Here is a tiny trained network, its code and every weight. The questions are about switching its units off for an input and a class, where a switched-off unit gives its printed mean instead of its output.

import numpy as np


def w(rows, s, z=0):
    codes = np.array(rows[::2]) - 128.0
    scale = np.full(codes.shape[1], s)
    scale[-1] = z or s
    return codes * scale


def f(y):
    return np.maximum(y, 0)


def log_softmax(a):
    a = a - a.max(-1, keepdims=True)
    return a - np.log(np.exp(a).sum(-1, keepdims=True))


def net(x, mask):
    res = np.array(x, float).reshape(1, 8) / 4 @ E
    y = f(res @ A[0][:, :-1].T + A[0][:, -1])
    res = res + np.where(mask, y, B[0][:, -1]) @ B[0][:, :-1]
    return log_softmax(res[-1] @ U[:, :-1].T + U[:, -1])


A, B = {}, {}
E = w([
[108,86,158,83,95,139,134],'x0',
[49,129,80,136,216,1,68],'x1',
[127,221,183,57,207,113,113],'x2',
[160,117,173,162,41,108,46],'x3',
[51,94,183,109,156,208,107],'x4',
[176,73,195,157,99,139,73],'x5',
[163,99,131,116,135,117,35],'x6',
[201,136,126,194,205,194,107],'x7',
],0.01)
A[0] = w([
[63,19,144,93,182,234,45,118],'neuron 0',
[91,168,152,75,96,59,81,252],'neuron 1',
[133,146,170,253,203,75,20,241],'neuron 2',
[130,93,146,140,104,205,126,242],'neuron 3',
[226,122,226,75,78,187,103,119],'neuron 4',
[17,98,126,171,4,71,117,200],'neuron 5',
],0.011,0.0032)
B[0] = w([
[49,63,110,78,175,220,73,235],'neuron 0',
[73,154,109,104,115,66,112,214],'neuron 1',
[190,103,181,169,239,84,82,250],'neuron 2',
[168,121,123,146,78,211,110,216],'neuron 3',
[67,241,149,215,56,154,101,252],'neuron 4',
[141,8,135,118,33,37,171,242],'neuron 5',
],0.013,0.014)
U = w([
[114,175,173,196,71,152,100,51],'0',
[73,55,118,111,163,208,96,121],'1',
[81,229,96,20,174,88,128,195],'2',
[210,100,135,210,140,154,116,200],'3',
[76,56,143,132,80,58,122,198],'4',
[148,136,165,149,210,82,52,242],'5',
[137,82,91,201,168,145,251,1],'6',
],0.011,0.00096)

Each question gives the input, the list of numbers given to net, and the class t.
The units are the neurons (one row each of A and B). Each row of codes is followed by its name. A weight is (code - 128) times the scale printed after its matrix; where a second scale follows, it is the last column's (A, B and U).
mask holds one flag per neuron, in row order. A switched-off neuron (its flag False) gives its mean, the last column of its row in B, instead of its output. The means were averaged over made-up inputs and are rounded, as every weight is.
A unit's drop is (log p(t) with every unit on - log p(t) with that unit switched off) / (log p(t) with every unit on - log p(t) with every unit switched off).
The circuit of an input: a set's keep is (log p(t) with only the set's units on - log p(t) with every unit switched off) / (log p(t) with every unit on - log p(t) with every unit switched off). Starting from all 6 units, units are removed one at a time, each time the one whose removal leaves the highest keep (on an exact tie, the one counted first), for as long as the keep stays at least 0.8.
units of the circuit, in order: the units of the circuit, biggest drop first
k most important neurons: the k neurons with the biggest drops, biggest first
drop when u is switched off: that unit's drop, to one decimal
input [6,2,5,-8,-7,7,-6,-4], class 2: units of the circuit, in order	[neuron 5]
input [3,7,1,-5,0,0,-8,-1], class 2: units of the circuit, in order	[neuron 5; neuron 3]
input [8,-2,-8,0,-8,7,-5,3], class 0: 3 most important neurons	[neuron 4; neuron 2; neuron 3]
input [8,0,0,-2,-5,-1,3,2], class 2: 3 most important neurons	[neuron 5; neuron 2; neuron 3]
input [-2,-1,0,5,-3,-4,-6,1], class 6: 2 most important neurons	[neuron 4; neuron 1]
input [-6,1,-4,1,-6,-3,7,-1], class 5: 2 most important neurons	[neuron 2; neuron 3]
input [-4,6,-3,1,-4,7,2,-1], class 5: drop when neuron 2 is switched off	3.5
input [4,-5,-8,-2,1,7,-6,2], class 0: drop when neuron 4 is switched off	1.3
input [1,2,2,-6,-5,7,1,-2], class 5: drop when neuron 0 is switched off	0.1
input [6,1,4,5,2,-7,-4,5], class 2: 4 most important neurons	[neuron 5; neuron 2; neuron 4; neuron 0]
